Here is a tiny trained network, its code and every weight. The questions are about switching its units off for an input and a class, where a switched-off unit gives its printed mean instead of its output.

import numpy as np


def w(rows, s, z=0):
    codes = np.array(rows[::2]) - 128.0
    scale = np.full(codes.shape[1], s)
    scale[-1] = z or s
    return codes * scale


def norm(h):
    return h / np.sqrt((h * h).mean(-1, keepdims=True) + 1e-5)


def f(y):
    return y / 2 * (1 + np.tanh(0.7978845608 * (y + 0.044715 * y**3)))


def log_softmax(a):
    a = a - a.max(-1, keepdims=True)
    return a - np.log(np.exp(a).sum(-1, keepdims=True))


def net(x, mask):
    res = np.array(x, float).reshape(1, 2) / 4 @ E
    u = 0
    for l in range(3):
        y = f(norm(res) @ A[l][:, :-1].T + A[l][:, -1])
        res = res + np.where(mask[u : u + 5], y, B[l][:, -1]) @ B[l][:, :-1]
        u += 5
    return log_softmax(norm(res)[-1] @ U[:, :-1].T + U[:, -1])


A, B = {}, {}
E = w([
[95,125,107,90,205,2,55,138,249,112,151],'x0',
[46,99,163,77,187,104,162,170,29,29,133],'x1',
],0.0056)
A[0] = w([
[118,200,119,119,175,125,155,96,99,54,178,11],'L0N0',
[228,47,113,150,139,131,171,80,174,89,98,110],'L0N1',
[76,127,253,135,156,159,192,98,99,111,138,230],'L0N2',
[113,114,63,205,99,161,116,50,150,174,64,103],'L0N3',
[18,119,198,136,215,208,125,156,65,146,130,7],'L0N4',
],0.0035,0.0022)
B[0] = w([
[118,49,38,7,48,153,180,154,139,101,123,119],'L0N0',
[110,101,139,55,189,99,133,216,59,137,163,138],'L0N1',
[158,45,5,81,104,127,92,78,165,151,129,251],'L0N2',
[97,82,2,124,130,164,110,101,136,79,51,201],'L0N3',
[93,143,138,119,116,97,168,214,181,77,43,182],'L0N4',
],0.0061,0.0024)
A[1] = w([
[166,72,54,118,169,165,165,69,179,62,166,153],'L1N0',
[98,145,152,191,140,253,92,94,102,106,158,55],'L1N1',
[124,158,200,180,84,192,196,178,67,97,152,253],'L1N2',
[68,164,183,130,185,66,56,171,140,201,88,170],'L1N3',
[167,156,129,149,19,147,209,193,96,163,70,110],'L1N4',
],0.0051,0.0016)
B[1] = w([
[189,112,179,44,103,169,84,50,84,173,174,221],'L1N0',
[141,137,205,182,136,117,172,134,75,119,194,162],'L1N1',
[99,134,155,141,254,85,137,134,222,29,156,195],'L1N2',
[234,135,134,158,153,170,181,98,75,155,155,255],'L1N3',
[99,150,175,199,164,7,93,123,161,130,180,242],'L1N4',
],0.0061,0.0034)
A[2] = w([
[98,158,90,202,67,199,152,90,220,57,157,156],'L2N0',
[150,155,72,247,13,120,31,116,195,187,31,155],'L2N1',
[179,237,166,136,151,4,77,198,234,162,90,145],'L2N2',
[125,180,166,158,242,45,128,187,223,129,173,70],'L2N3',
[239,28,49,169,46,165,58,13,120,174,152,250],'L2N4',
],0.0043,0.0018)
B[2] = w([
[58,177,125,75,191,82,148,193,136,100,128,141],'L2N0',
[71,80,122,74,108,103,169,172,171,14,84,194],'L2N1',
[34,127,193,177,125,136,146,166,72,62,135,178],'L2N2',
[62,147,159,228,113,153,254,114,95,100,181,187],'L2N3',
[154,127,103,89,133,135,106,108,89,163,144,254],'L2N4',
],0.0075,0.0074)
U = w([
[88,180,192,216,197,64,206,84,134,28,245,162],'0',
[67,53,54,27,82,69,128,175,188,2,88,255],'1',
[221,103,72,92,79,163,57,20,66,236,212,232],'2',
[136,250,147,186,139,225,11,170,140,171,62,1],'3',
[156,245,187,174,75,132,64,193,186,249,5,1],'4',
],0.0054,0.0029)

Each question gives the input, the list of numbers given to net, and the class t.
The units are the neurons (one row each of A and B). Each row of codes is followed by its name. A weight is (code - 128) times the scale printed after its matrix; where a second scale follows, it is the last column's (A, B and U).
mask holds one flag per neuron, layer by layer. A switched-off neuron (its flag False) gives its mean, the last column of its row in B, instead of its output. The means were averaged over made-up inputs and are rounded, as every weight is.
A unit's drop is (log p(t) with every unit on - log p(t) with that unit switched off) / (log p(t) with every unit on - log p(t) with every unit switched off).
The circuit of an input: a set's keep is (log p(t) with only the set's units on - log p(t) with every unit switched off) / (log p(t) with every unit on - log p(t) with every unit switched off). Starting from the 12 units with the biggest drops (on a tie, the unit counted first), units are removed one at a time, each time the one whose removal leaves the highest keep (on an exact tie, the one counted first), for as long as the keep stays at least 0.8.
units of the circuit, in order: the units of the circuit, biggest drop first
k most important neurons: the k neurons with the biggest drops, biggest first
top k neurons in layer l: the k neurons of layer l with the biggest drops, biggest first
input [-4,6], class 1: 2 most important neurons => L0N2, L2N3
input [8,-8], class 0: units of the circuit, in order => L2N2
input [-7,-6], class 0: units of the circuit, in order => L1N4, L1N2
input [-3,1], class 2: 2 most important neurons => L0N2, L1N0
input [3,1], class 2: units of the circuit, in order => L1N2, L1N4, L2N1
input [-5,-4], class 0: 4 most important neurons => L0N2, L1N4, L1N1, L1N2
input [-3,3], class 2: units of the circuit, in order => L0N2, L2N1
input [-3,-1], class 2: 3 most important neurons => L0N3, L0N4, L0N2
input [-7,-4], class 0: 3 most important neurons => L1N2, L1N4, L1N1
input [3,0], class 2: 4 most important neurons => L1N3, L1N2, L1N4, L0N4
input [2,-5], class 1: 2 most important neurons => L2N1, L0N2
input [3,-3], class 2: 4 most important neurons => L1N3, L1N4, L1N2, L2N4
input [-6,-5], class 0: 3 most important neurons => L1N4, L0N2, L1N1
input [-6,-1], class 0: units of the circuit, in order => L1N2
input [7,-6], class 0: top 2 neurons in layer 2 => L2N2, L2N3
input [5,-7], class 1: 4 most important neurons => L2N1, L1N4, L1N2, L0N3
input [-3,5], class 1: 2 most important neurons => L0N2, L0N4
input [-3,8], class 1: 3 most important neurons => L0N2, L2N3, L0N4
input [2,-2], class 2: top 2 neurons in layer 1 => L1N3, L1N4
input [4,-7], class 1: top neuron in layer 1 => L1N4
input [-2,-7], class 1: top 2 neurons in layer 0 => L0N3, L0N2
input [-1,3], class 2: top 2 neurons in layer 1 => L1N0, L1N2
input [-8,-4], class 0: top 2 neurons in layer 1 => L1N2, L1N4
input [-5,-3], class 0: top 4 neurons in layer 1 => L1N4, L1N2, L1N1, L1N3
